Below is a small trained network, with its code and all its weights. Each question gives an input and a target symbol and asks what happens when units are switched off, that is, made to give their printed mean instead of their output.

import numpy as np


def w(rows, s, z=0):
    codes = np.array(rows[::2]) - 128.0
    scale = np.full(codes.shape[1], s)
    scale[-1] = z or s
    return codes * scale


def norm(h):
    return h / np.sqrt((h * h).mean(-1, keepdims=True) + 1e-5)


def f(y):
    return np.maximum(y, 0)


def softmax(a):
    e = np.exp(a - a.max(-1, keepdims=True))
    return e / e.sum(-1, keepdims=True)


def log_softmax(a):
    a = a - a.max(-1, keepdims=True)
    return a - np.log(np.exp(a).sum(-1, keepdims=True))


def net(x, mask):
    ids = ['Σαβδζλμξφψ'.index(c) for c in x.split()]
    T = len(ids)
    res = E[ids] + P[:T]
    u = 0
    for l in range(3):
        q, k, v = (norm(res) @ M[l].T for M in (Q, K, V))
        z = softmax(np.where(np.tri(T) > 0, q @ k.T / 3**0.5, -1e9)) @ v
        res = res + np.where(mask[u], z, O[l][:, -1]) @ O[l][:, :-1]
        u += 1
        y = f(norm(res) @ A[l][:, :-1].T + A[l][:, -1])
        res = res + np.where(mask[u : u + 12], y, B[l][:, -1]) @ B[l][:, :-1]
        u += 12
    return log_softmax(norm(res)[-1] @ U[:, :-1].T + U[:, -1])


Q, K, V, O, A, B = {}, {}, {}, {}, {}, {}
E = w([
[136,179,150,152,184,62],'Σ',
[44,247,226,234,114,157],'α',
[156,211,173,120,179,69],'β',
[154,191,181,115,206,55],'δ',
[63,173,143,184,147,204],'ζ',
[109,140,187,116,98,240],'λ',
[115,198,252,38,175,158],'μ',
[126,67,106,165,185,66],'ξ',
[89,166,82,204,140,99],'φ',
[158,60,170,46,149,104],'ψ',
],0.014)
P = w([
[230,123,73,199,240,210],'0',
[216,137,64,161,165,174],'1',
[175,139,82,133,136,160],'2',
[156,156,97,97,95,139],'3',
[129,170,115,72,70,116],'4',
[98,178,110,53,35,95],'5',
[53,180,103,35,20,83],'6',
[9,150,72,2,12,82],'7',
],0.0071)
Q[0] = w([
[216,1,121,185,92,57],'0.h0',
[105,194,249,38,140,218],'0.h0',
[199,66,141,218,191,157],'0.h0',
],0.0067)
K[0] = w([
[195,167,233,136,243,201],'0.h0',
[59,83,91,50,103,54],'0.h0',
[214,100,24,173,255,182],'0.h0',
],0.0064)
V[0] = w([
[145,254,212,74,165,172],'0.h0',
[181,165,255,108,91,173],'0.h0',
[163,13,248,116,91,6],'0.h0',
],0.0047)
O[0] = w([
[3,143,51,89,240,222,253],'0.h0',
[197,70,2,140,67,113,215],'0.h0',
[59,5,108,198,193,112,63],'0.h0',
],0.0067,0.0068)
A[0] = w([
[89,163,115,173,111,123,108],'0.n0',
[126,127,154,169,111,84,169],'0.n1',
[115,140,99,161,2,114,73],'0.n2',
[160,140,87,119,43,122,250],'0.n3',
[143,181,147,121,124,119,135],'0.n4',
[120,152,85,129,141,147,120],'0.n5',
[156,111,107,167,187,84,215],'0.n6',
[56,147,143,136,100,125,140],'0.n7',
[107,98,192,113,157,156,151],'0.n8',
[151,129,131,204,67,195,127],'0.n9',
[101,126,146,127,163,85,2],'0.n10',
[146,119,46,160,105,36,204],'0.n11',
],0.0092,0.0036)
B[0] = w([
[206,209,136,152,117,114,179],'0.n0',
[153,97,105,24,165,114,135],'0.n1',
[139,104,146,106,196,86,170],'0.n2',
[67,138,207,150,235,168,252],'0.n3',
[178,70,74,80,129,1,222],'0.n4',
[45,164,143,171,103,89,255],'0.n5',
[81,173,123,86,167,230,189],'0.n6',
[188,81,166,89,60,114,223],'0.n7',
[175,117,225,98,176,133,166],'0.n8',
[143,129,224,103,182,171,243],'0.n9',
[63,173,98,115,173,72,135],'0.n10',
[133,193,173,56,213,83,179],'0.n11',
],0.0053,0.0042)
Q[1] = w([
[196,54,100,252,60,105],'1.h0',
[49,208,150,20,143,118],'1.h0',
[154,110,53,132,170,48],'1.h0',
],0.011)
K[1] = w([
[195,171,107,209,196,190],'1.h0',
[9,139,197,64,54,126],'1.h0',
[128,140,84,255,84,94],'1.h0',
],0.0093)
V[1] = w([
[136,124,180,205,98,254],'1.h0',
[89,98,112,75,149,83],'1.h0',
[110,61,150,55,113,210],'1.h0',
],0.0071)
O[1] = w([
[103,79,93,96,97,79,200],'1.h0',
[129,121,132,171,193,142,122],'1.h0',
[246,131,71,121,96,174,255],'1.h0',
],0.014,0.0051)
A[1] = w([
[96,137,128,132,162,33,90],'1.n0',
[130,158,111,136,86,126,148],'1.n1',
[100,138,175,119,122,207,146],'1.n2',
[109,107,161,145,151,8,86],'1.n3',
[92,127,226,138,114,127,146],'1.n4',
[119,169,122,185,147,95,125],'1.n5',
[189,136,106,219,151,180,146],'1.n6',
[202,95,141,58,103,138,154],'1.n7',
[108,193,81,153,168,139,107],'1.n8',
[139,177,32,157,80,103,141],'1.n9',
[113,134,195,181,159,150,101],'1.n10',
[114,115,61,99,127,50,2],'1.n11',
],0.011,0.0033)
B[1] = w([
[175,143,150,151,138,214,168],'1.n0',
[150,111,122,200,139,227,168],'1.n1',
[81,154,139,122,115,44,200],'1.n2',
[164,68,173,105,19,254,144],'1.n3',
[160,58,73,139,122,50,150],'1.n4',
[86,103,56,128,160,130,163],'1.n5',
[115,143,163,68,239,172,163],'1.n6',
[89,162,173,242,144,43,255],'1.n7',
[59,36,85,108,129,108,205],'1.n8',
[172,33,129,67,128,128,192],'1.n9',
[134,86,63,146,143,77,152],'1.n10',
[121,101,231,57,157,20,145],'1.n11',
],0.0072,0.0085)
Q[2] = w([
[66,156,82,36,107,55],'2.h0',
[176,100,144,191,24,201],'2.h0',
[95,208,253,211,119,143],'2.h0',
],0.0062)
K[2] = w([
[66,108,234,2,53,109],'2.h0',
[140,78,57,195,32,144],'2.h0',
[49,94,107,191,135,178],'2.h0',
],0.0086)
V[2] = w([
[76,127,60,163,120,190],'2.h0',
[109,254,186,122,72,105],'2.h0',
[122,200,162,183,140,138],'2.h0',
],0.0067)
O[2] = w([
[176,113,255,86,45,194,200],'2.h0',
[93,72,91,131,122,207,26],'2.h0',
[114,103,77,31,168,176,4],'2.h0',
],0.0059,0.0019)
A[2] = w([
[202,117,28,147,192,125,114],'2.n0',
[153,82,61,136,59,163,108],'2.n1',
[189,188,155,110,89,128,175],'2.n2',
[100,207,155,171,166,254,82],'2.n3',
[150,123,169,73,90,66,183],'2.n4',
[178,66,35,153,28,143,54],'2.n5',
[192,71,185,209,201,176,2],'2.n6',
[136,24,193,217,123,123,113],'2.n7',
[70,45,130,200,98,143,41],'2.n8',
[194,46,42,132,184,56,86],'2.n9',
[112,160,173,41,200,146,144],'2.n10',
[159,112,177,109,204,95,131],'2.n11',
],0.01,0.005)
B[2] = w([
[117,124,142,157,135,152,184],'2.n0',
[126,89,103,132,133,140,215],'2.n1',
[107,114,133,117,173,155,228],'2.n2',
[163,170,147,108,101,75,189],'2.n3',
[116,107,128,107,179,132,196],'2.n4',
[132,102,75,128,164,182,231],'2.n5',
[122,137,214,251,153,194,148],'2.n6',
[181,94,72,84,82,85,136],'2.n7',
[204,160,99,195,108,123,134],'2.n8',
[149,109,152,116,125,97,177],'2.n9',
[140,144,119,140,70,137,254],'2.n10',
[144,75,133,152,87,134,207],'2.n11',
],0.014,0.008)
U = w([
[192,48,156,56,142,15,144],'Σ',
[159,89,71,194,16,89,77],'α',
[50,102,136,188,121,73,151],'β',
[63,159,229,60,255,112,145],'δ',
[154,87,41,95,176,201,156],'ζ',
[188,116,218,236,128,154,104],'λ',
[253,185,83,129,221,91,3],'μ',
[50,212,101,108,202,87,148],'ξ',
[204,231,122,31,79,124,145],'φ',
[17,97,166,34,43,121,113],'ψ',
],0.0086,0.0054)

Each question gives the input, a string of symbols that net reads in full, and the target symbol t.
The units are the heads (3 rows each of Q, K, V and O) and the neurons (one row each of A and B). Each row of codes is followed by its name. A weight is (code - 128) times the scale printed after its matrix; where a second scale follows, it is the last column's (O, A, B and U).
mask holds one flag per unit, layer by layer, with each layer's heads first. A switched-off unit (its flag False) gives its mean, the last column of its rows in O or B, instead of its output. The means were averaged over made-up inputs and are rounded, as every weight is.
A unit's drop is (log p(t) with every unit on - log p(t) with that unit switched off) / (log p(t) with every unit on - log p(t) with every unit switched off).
The circuit of an input: a set's keep is (log p(t) with only the set's units on - log p(t) with every unit switched off) / (log p(t) with every unit on - log p(t) with every unit switched off). Starting from the 12 units with the biggest drops (on a tie, the unit counted first), units are removed one at a time, each time the one whose removal leaves the highest keep (on an exact tie, the one counted first), for as long as the keep stays at least 0.8.
circuit, biggest first: the units of the circuit, biggest drop first
most important unit: the unit with the biggest drop
k most important neurons: the k neurons with the biggest drops, biggest first
top k neurons in layer l: the k neurons of layer l with the biggest drops, biggest first
input δ ξ β, target λ: circuit, biggest first => 0.h0, 2.n6
input ψ λ λ λ μ α, target φ: circuit, biggest first => 2.n3, 1.n7
input λ λ λ Σ α μ, target φ: circuit, biggest first => 1.h0, 2.n10, 2.n3
input λ λ λ φ ζ ζ δ, target φ: top 2 neurons in layer 0 => 0.n0, 0.n2
input μ λ λ, target φ: most important unit => 0.n3
input α α λ β Σ α β β, target ξ: 2 most important neurons => 0.n0, 1.n9
input β λ α ξ φ λ, target δ: circuit, biggest first => 0.h0, 2.n4, 2.n11
input μ λ β α ζ, target ψ: circuit, biggest first => 1.h0, 2.n5
input λ β λ β α ψ, target λ: circuit, biggest first => 1.h0, 2.n6
input Σ β λ β ξ μ, target Σ: 2 most important neurons => 1.n4, 2.n7
input α Σ λ β ζ α, target ψ: circuit, biggest first => 1.h0, 1.n7
input λ μ β, target ζ: 2 most important neurons => 1.n8, 1.n7
input λ μ β ξ, target ξ: top 2 neurons in layer 1 => 1.n9, 1.n8
input β β Σ β ψ δ ξ, target δ: top neuron in layer 2 => 2.n5
input Σ λ λ ψ λ μ, target λ: circuit, biggest first => 1.h0, 0.h0, 2.n6
input β ζ β, target φ: 2 most important neurons => 1.n7, 1.n0
input δ λ λ Σ Σ α, target α: top 4 neurons in layer 1 => 1.n4, 1.n3, 1.n1, 1.n6
input λ β λ λ λ ψ α, target λ: circuit, biggest first => 1.h0, 0.h0
input λ α μ φ μ α, target δ: 2 most important neurons => 0.n7, 0.n0
input λ β λ ξ α Σ, target ψ: top neuron in layer 1 => 1.n3
input φ λ α, target δ: top 4 neurons in layer 0 => 0.n9, 0.n7, 0.n5, 0.n1
input λ ψ α λ, target λ: 2 most important neurons => 2.n6, 1.n7
input β β λ Σ λ β Σ, target ξ: 2 most important neurons => 1.n5, 1.n9
input λ λ μ μ ψ λ α, target λ: 3 most important neurons => 0.n0, 1.n6, 2.n6
input λ α β ξ β, target λ: top 3 neurons in layer 1 => 1.n0, 1.n3, 1.n7
input λ β δ, target ξ: 2 most important neurons => 0.n6, 1.n9
input μ λ Σ λ Σ ξ α λ, target Σ: most important neuron => 2.n7
input β β ξ λ φ, target Σ: 3 most important neurons => 0.n0, 1.n11, 0.n11
input λ λ α Σ φ λ λ, target δ: top 2 neurons in layer 0 => 0.n3, 0.n2
input μ λ φ δ, target α: 2 most important neurons => 2.n10, 2.n11
